Below are the code and all the weights of a small trained network. Each question names an input and a class and asks about switching units off, where a switched-off unit gives its printed mean instead of its output.

import numpy as np


def w(rows, s, z=0):
    codes = np.array(rows[::2]) - 128.0
    scale = np.full(codes.shape[1], s)
    scale[-1] = z or s
    return codes * scale


def norm(h):
    return h / np.sqrt((h * h).mean(-1, keepdims=True) + 1e-5)


def f(y):
    return np.maximum(y, 0)


def log_softmax(a):
    a = a - a.max(-1, keepdims=True)
    return a - np.log(np.exp(a).sum(-1, keepdims=True))


def net(x, mask):
    res = np.array(x, float).reshape(1, 5) / 4 @ E
    u = 0
    for l in range(4):
        y = f(norm(res) @ A[l][:, :-1].T + A[l][:, -1])
        res = res + np.where(mask[u : u + 6], y, B[l][:, -1]) @ B[l][:, :-1]
        u += 6
    return log_softmax(norm(res)[-1] @ U[:, :-1].T + U[:, -1])


A, B = {}, {}
E = w([
[45,161,114,232,135,67,85,187,126,143],'x0',
[72,228,78,159,229,198,147,51,232,24],'x1',
[68,221,27,224,162,93,169,208,75,188],'x2',
[184,105,81,36,47,207,178,171,56,168],'x3',
[39,82,166,149,131,121,2,120,242,38],'x4',
],0.0011)
A[0] = w([
[111,111,144,120,107,108,97,133,169,128,43],'L0N1',
[254,72,162,57,62,137,161,127,87,161,34],'L0N2',
[170,112,165,103,141,139,124,76,173,82,145],'L0N3',
[106,63,183,140,102,102,95,149,174,76,10],'L0N4',
[113,93,178,110,120,140,59,145,165,81,49],'L0N5',
[93,125,142,155,186,109,110,120,123,147,14],'L0N6',
],0.002,0.0013)
B[0] = w([
[63,95,140,143,142,170,138,86,127,120,146],'L0N1',
[230,22,197,96,246,82,227,88,89,147,254],'L0N2',
[60,161,57,185,102,177,156,231,103,212,206],'L0N3',
[73,78,157,182,84,161,78,50,156,158,175],'L0N4',
[1,122,113,103,57,141,104,103,104,200,180],'L0N5',
[177,166,175,134,133,81,169,131,179,88,148],'L0N6',
],0.0018)
A[1] = w([
[105,125,111,144,165,124,100,145,143,120,87],'L1N1',
[119,147,124,163,156,113,112,157,140,89,41],'L1N2',
[194,103,154,73,101,119,128,134,111,139,6],'L1N3',
[152,165,119,82,119,183,159,99,149,77,34],'L1N4',
[150,147,140,171,149,127,124,121,121,119,82],'L1N5',
[137,145,63,151,76,110,150,251,13,207,66],'L1N6',
],0.0024,0.0013)
B[1] = w([
[148,121,176,112,116,122,156,113,115,154,159],'L1N1',
[197,130,182,125,109,125,157,119,97,122,156],'L1N2',
[154,99,170,100,179,143,186,133,102,120,173],'L1N3',
[124,162,45,135,166,172,116,149,129,125,160],'L1N4',
[154,140,128,104,113,117,160,154,156,111,142],'L1N5',
[42,173,69,152,5,174,171,192,88,188,253],'L1N6',
],0.0029,0.0024)
A[2] = w([
[233,72,157,34,98,112,149,125,65,151,44],'L2N1',
[142,72,166,106,74,101,126,162,81,156,133],'L2N2',
[115,111,104,98,79,152,99,128,101,107,109],'L2N3',
[112,167,106,159,178,144,115,132,149,113,130],'L2N4',
[91,47,175,112,94,105,18,129,175,88,22],'L2N5',
[151,150,172,237,202,4,69,112,171,123,4],'L2N6',
],0.0026,0.0014)
B[2] = w([
[207,6,223,99,232,197,253,195,76,189,252],'L2N1',
[136,129,85,135,192,174,149,98,154,89,240],'L2N2',
[139,160,133,136,144,116,153,118,132,134,162],'L2N3',
[169,106,131,86,104,93,117,157,118,111,204],'L2N4',
[71,113,177,176,37,197,68,89,90,173,209],'L2N5',
[156,149,198,109,156,65,197,143,153,35,221],'L2N6',
],0.0031,0.0021)
A[3] = w([
[103,78,177,153,65,100,1,105,151,122,3],'L3N1',
[126,168,125,144,164,77,174,119,104,130,182],'L3N2',
[163,147,53,73,159,181,112,90,182,97,22],'L3N3',
[126,164,67,96,150,202,128,125,152,93,158],'L3N4',
[153,144,74,96,170,159,110,121,152,99,58],'L3N5',
[212,30,155,64,141,137,159,140,86,169,81],'L3N6',
],0.0034,0.0013)
B[3] = w([
[68,114,160,106,63,254,47,53,159,112,192],'L3N1',
[142,119,129,92,83,134,111,150,167,97,193],'L3N2',
[185,134,60,104,161,64,59,70,74,178,164],'L3N3',
[157,91,131,128,119,63,74,108,87,199,185],'L3N4',
[178,115,99,96,146,69,68,90,123,130,154],'L3N5',
[144,35,193,120,226,190,202,158,136,113,251],'L3N6',
],0.0038,0.0034)
U = w([
[178,3,195,95,209,211,235,158,89,171,255],'0',
[210,143,42,80,182,54,27,35,109,172,6],'1',
[40,105,203,147,63,211,19,47,179,103,159],'2',
[134,214,176,152,166,21,162,150,227,4,39],'3',
[71,206,40,180,30,121,178,222,68,216,161],'4',
],0.006,0.00058)

Each question gives the input, the list of numbers given to net, and the class t.
The units are the neurons (one row each of A and B). Each row of codes is followed by its name. A weight is (code - 128) times the scale printed after its matrix; where a second scale follows, it is the last column's (A, B and U).
mask holds one flag per neuron, layer by layer. A switched-off neuron (its flag False) gives its mean, the last column of its row in B, instead of its output. The means were averaged over made-up inputs and are rounded, as every weight is.
A unit's drop is (log p(t) with every unit on - log p(t) with that unit switched off) / (log p(t) with every unit on - log p(t) with every unit switched off).
The circuit of an input: a set's keep is (log p(t) with only the set's units on - log p(t) with every unit switched off) / (log p(t) with every unit on - log p(t) with every unit switched off). Starting from the 12 units with the biggest drops (on a tie, the unit counted first), units are removed one at a time, each time the one whose removal leaves the highest keep (on an exact tie, the one counted first), for as long as the keep stays at least 0.8.
circuit, biggest first: the units of the circuit, biggest drop first
most important unit: the unit with the biggest drop
top k neurons: the k neurons with the biggest drops, biggest first
top k neurons in layer l: the k neurons of layer l with the biggest drops, biggest first
drop of u: that unit's drop, to one decimal
input [3,-5,2,-2,-4], class 4: circuit, biggest first	L1N6
input [-4,8,-1,0,8], class 1: circuit, biggest first	L3N3, L3N4
input [-8,2,7,-7,-7], class 4: circuit, biggest first	L2N1, L3N6
input [3,7,2,-2,-8], class 1: circuit, biggest first	L1N6, L2N1, L3N4, L3N6
input [5,-8,7,-6,6], class 2: circuit, biggest first	L3N1, L2N1
input [-3,-2,5,5,1], class 4: top 2 neurons	L1N6, L2N1
input [0,2,6,-2,0], class 4: top 2 neurons	L0N2, L3N6
input [-7,0,7,8,8], class 4: top 3 neurons in layer 2	L2N1, L2N2, L2N6
input [-7,-1,4,-6,0], class 3: top 2 neurons	L2N1, L1N6
input [-4,5,-5,2,5], class 1: top 2 neurons in layer 3	L3N3, L3N4
input [2,-2,3,3,-7], class 4: top 2 neurons	L1N6, L2N1
input [7,6,6,2,4], class 3: top 2 neurons	L1N6, L2N6
input [2,-6,0,0,4], class 2: drop of L3N5	0.0
input [7,5,-8,-8,-4], class 3: most important unit	L2N6
input [-3,-7,7,5,3], class 4: drop of L1N1	0.1
input [-2,2,8,-7,-6], class 4: drop of L3N6	0.1
